[175, 237, 118, 34, 184, 91, 20] result: 184
[162, 203, 96, 120, 18, 141, 216] result: 203
[[56, 74, 48, 47, 61, 50, 55], [65, 60, 69, 75, 52, 73, 62], [18, 12, 93, 67, 42, 97, 61]] result: 93
[95, -301, 521, 572, 233, -710] result: 521
[605, 508, 486, 6, -536, 75, 125] result: 508
[6633, 8045, 1295, 4284, 4837] result: 6633
[5, 2, 8, 7, 3] result: 7
[-49, 27, 30, 20, 32, -12] result: 30
[[86, 86, 79, 97], [5, 98, 89, 63]] result: 97
---
[[2 1 1 0 2]
 [1 1 1 2 2]
 [4 2 8 5 3]] yields 8, 0

[-435 -503  151  682  297] yields 682, -503

[6 5 5 7 2 6] yields 7, 2

[6911 4139 7360 1444 3692 6395 7897] yields 7897, 1444

[[3 1 6 2 6 4 4]
 [5 3 4 3 4 4 3]
 [5 6 4 4 9 6 3]] yields 9, 1

[  2  23  18  22  35 -35  10] yields 35, -35
---
[[0.86 6.01 2.59 0.14 0.10]
 [0.06 0.01 0.60 5.01 3.93]] -> 5.01

[ 0.87 -0.32  0.92  2.21  5.59 -2.97 -0.86] -> -2.97

[[ 1.38  0.57 -2.88 -1.85  2.15  1.29 -2.51]
 [-0.93  2.57 -0.72 -0.90 -5.34  0.23  0.97]
 [-1.74  3.13  1.10  2.81 -5.81  2.74  0.15]] -> 2.74

[0.37 2.15 7.24 3.72 2.56 1.01 0.00] -> 1.01

[ 3.09  1.58 -4.10  0.27 -2.22 -5.63 -1.12] -> -5.63

[-0.16  4.79  2.15  0.93  6.01] -> 0.93

[[ 1.63 -1.46 -2.49 -0.07 -0.34 -1.64]
 [ 4.66 -4.49 -2.64  3.94 -5.16 -3.61]
 [-3.80  6.25  4.93 -3.74  6.61  3.12]] -> 6.61
---
[   1.14  196.14  -84.68  -20.54  165.91 -155.63] -> 1.14, -155.63

[ 14.2  -3.7   9.6 -17.7  -5.1] -> 14.2, -5.1

[ 1.54 -1.30 -1.05 -0.95] -> 1.54, -0.95

[[ 0.076  0.191 -0.217 -0.130 -0.071  0.085  0.061]
 [ 0.086  0.143  0.000 -0.109  0.043  0.220  0.001]
 [ 0.093  0.122 -0.182  0.084 -0.231 -0.058 -0.046]] -> 0.076, -0.046

[14.574  2.035 -9.516  7.411  8.927] -> 14.574, 8.927

[[ 0.11 -0.16  0.05 -0.16 -0.16 -0.22]
 [ 0.12 -0.16  0.06 -0.17 -0.16 -0.22]] -> 0.11, -0.22
---
61,70,37,23
26,80,42,48
--> 61, 48

4133,7887,1491,4216,1864,9393,6634
1282,1961,7887,8053,3120,9000,6061
--> 4133, 6061

42,225,155,176,163,253 --> 42, 253

-660,-409,-59,139
346,17,-193,661
153,190,164,35
--> -660, 35

684,599,911,580,562,527
829,888,490,92,478,936
--> 684, 936

-349,134,401,728
-804,120,81,-404
-651,139,317,662
--> -349, 662

1,3,3,2,5,4,5
2,6,3,3,3,6,6
6,2,8,4,6,3,4
--> 1, 4
---
[[ 228 -505  -17  -18 -133 -159 -307]
 [-141   -5 -290  734  166 -155 -421]
 [  55 -216  -20 -177  -13 -203  -37]] value -20

[[239 236 169  65 169]
 [164 236 173  49 169]
 [239 236 245  65 186]] value 245

[[ 24  22  21  20  26  22  20]
 [  8  18 -17  49 -31  19  24]
 [-15  -6 -21 -21   1  40  49]] value -21

[[54 68 57 58 22 71 54]
 [70 42 51 52 88 38 56]
 [68 54 46 54 54 38 49]] value 46

[[9739 5735 6090 9285 5839]
 [6087 8802 8212 2336 6104]
 [5168 4618 8023 5490 6017]] value 8023

[[148 110 101 112  86 139  30]
 [221  69 118 126 103 155  47]
 [ 49 192 114 119 119 108  72]] value 114
---
Input:
[[ 0.66  0.52  0.81 -4.37]
 [ 0.49  0.32  1.01  2.11]
 [ 0.95  0.09 -5.76 -0.60]]
Output: 0.66

Input:
[[-1.65  0.80  2.53 -2.16]
 [ 1.53  0.95 -4.51 -0.99]
 [ 1.40 -7.29 -1.04 -0.18]]
Output: -1.65

Input:
[[ 1.34  0.45 -2.12  5.31  1.67]
 [-0.68 -1.60  0.68 -1.81 -4.11]
 [-4.00 -6.04 -2.82  1.36 -0.21]]
Output: 1.34

Input:
[[-3.92 -0.46  0.74  1.67 -0.87 -0.03  2.11]
 [ 0.32 -2.89  2.33  2.36  1.74 -1.81 -5.62]
 [ 2.64 -2.57 -0.62 -0.11 -2.64 -0.45  1.33]]
Output: -3.92

Input:
[[-5.48 -3.45 -5.47  2.65]
 [ 3.54  0.38  3.08  2.57]
 [ 2.25  1.60  2.49  3.15]]
Output: -5.48

Input:
[[ 1.58  3.26  2.54 -1.56]
 [-5.45  4.75 -5.10  0.07]
 [-1.97  4.01 -0.39 -4.80]]
Output: 1.58

Input:
[[ 2.29  0.30 -0.99 -3.26]
 [ 0.98  0.14 -0.45 -1.40]
 [ 4.80  0.84 -2.44 -6.88]]
Output: 2.29

Input:
[[-6.12  1.15  0.51 -6.29 -5.88]
 [-4.85  0.91 -0.36 -5.02 -2.51]
 [ 1.75  0.46 -0.30  1.52  2.42]]
Output: -6.12

Input:
[[ 4.09 -5.46  3.52 -4.04]
 [-3.20  1.16 -4.66 -0.04]
 [ 3.41 -5.23  2.83 -2.29]]
Output: 4.09
---
array([-5.62,  3.36,  0.83, -4.77,  1.11,  1.56]): -4.77

array([-0.40, -3.25,  1.08,  2.34,  6.75,  2.24,  7.02]): 2.34

array([[ 7.34,  0.60,  4.91,  0.36, -5.38],
       [-6.76,  0.06, -4.63, -0.36,  5.52],
       [ 5.93, -2.99,  2.48,  0.37, -6.09]]): 0.36

array([-0.92, -5.43,  0.36, -3.61]): -3.61

array([-1.65,  1.36,  1.06, -5.95,  4.46, -3.41, -3.32]): -5.95

array([[-2.67, -0.08, -4.40,  1.10, -7.16,  2.72],
       [-4.68,  1.46, -6.68, -1.79,  0.09,  6.44]]): 1.10

array([-4.37, -3.29, -2.10, -6.76]): -6.76

array([[ 0.04,  3.52,  0.79,  0.23],
       [-0.22, -1.96, -0.63,  0.47],
       [-0.24,  5.50,  0.81,  0.28]]): 0.23
---
[-6.67 -4.80  3.74  5.32  4.04 -3.65 -7.31] -> -7.31
[5.77 2.83 1.39 0.24 1.13] -> 1.13
[ 0.26  3.76 -3.38 -1.80  0.69  7.16] -> 7.16
[-2.52  6.96 -5.16 -3.76] -> -3.76
[-0.34  0.39 -4.24 -6.73 -0.55 -5.25] -> -5.25
[ 3.19  6.47 -1.20  3.26] -> 3.26
---
[-1.76 -7.14  6.80  4.35  6.18  2.54 -1.09] | -1.09
[ 5.78 -3.44  4.47 -5.35 -5.11] | -5.11
[ 1.79  5.49 -6.19  0.32] | 0.32
[-7.24  0.76  6.99  1.33] | 1.33
[ 0.10  1.33 -3.55 -3.67 -3.32 -2.56 -5.19] | -5.19
[ 0.96  1.74 -5.72 -4.17  3.15  4.03] | 4.03
[ 5.77 -2.01 -4.37  1.99  1.51] | 1.51
[ 2.44 -3.28 -3.93  2.11  1.98  6.50] | 6.50
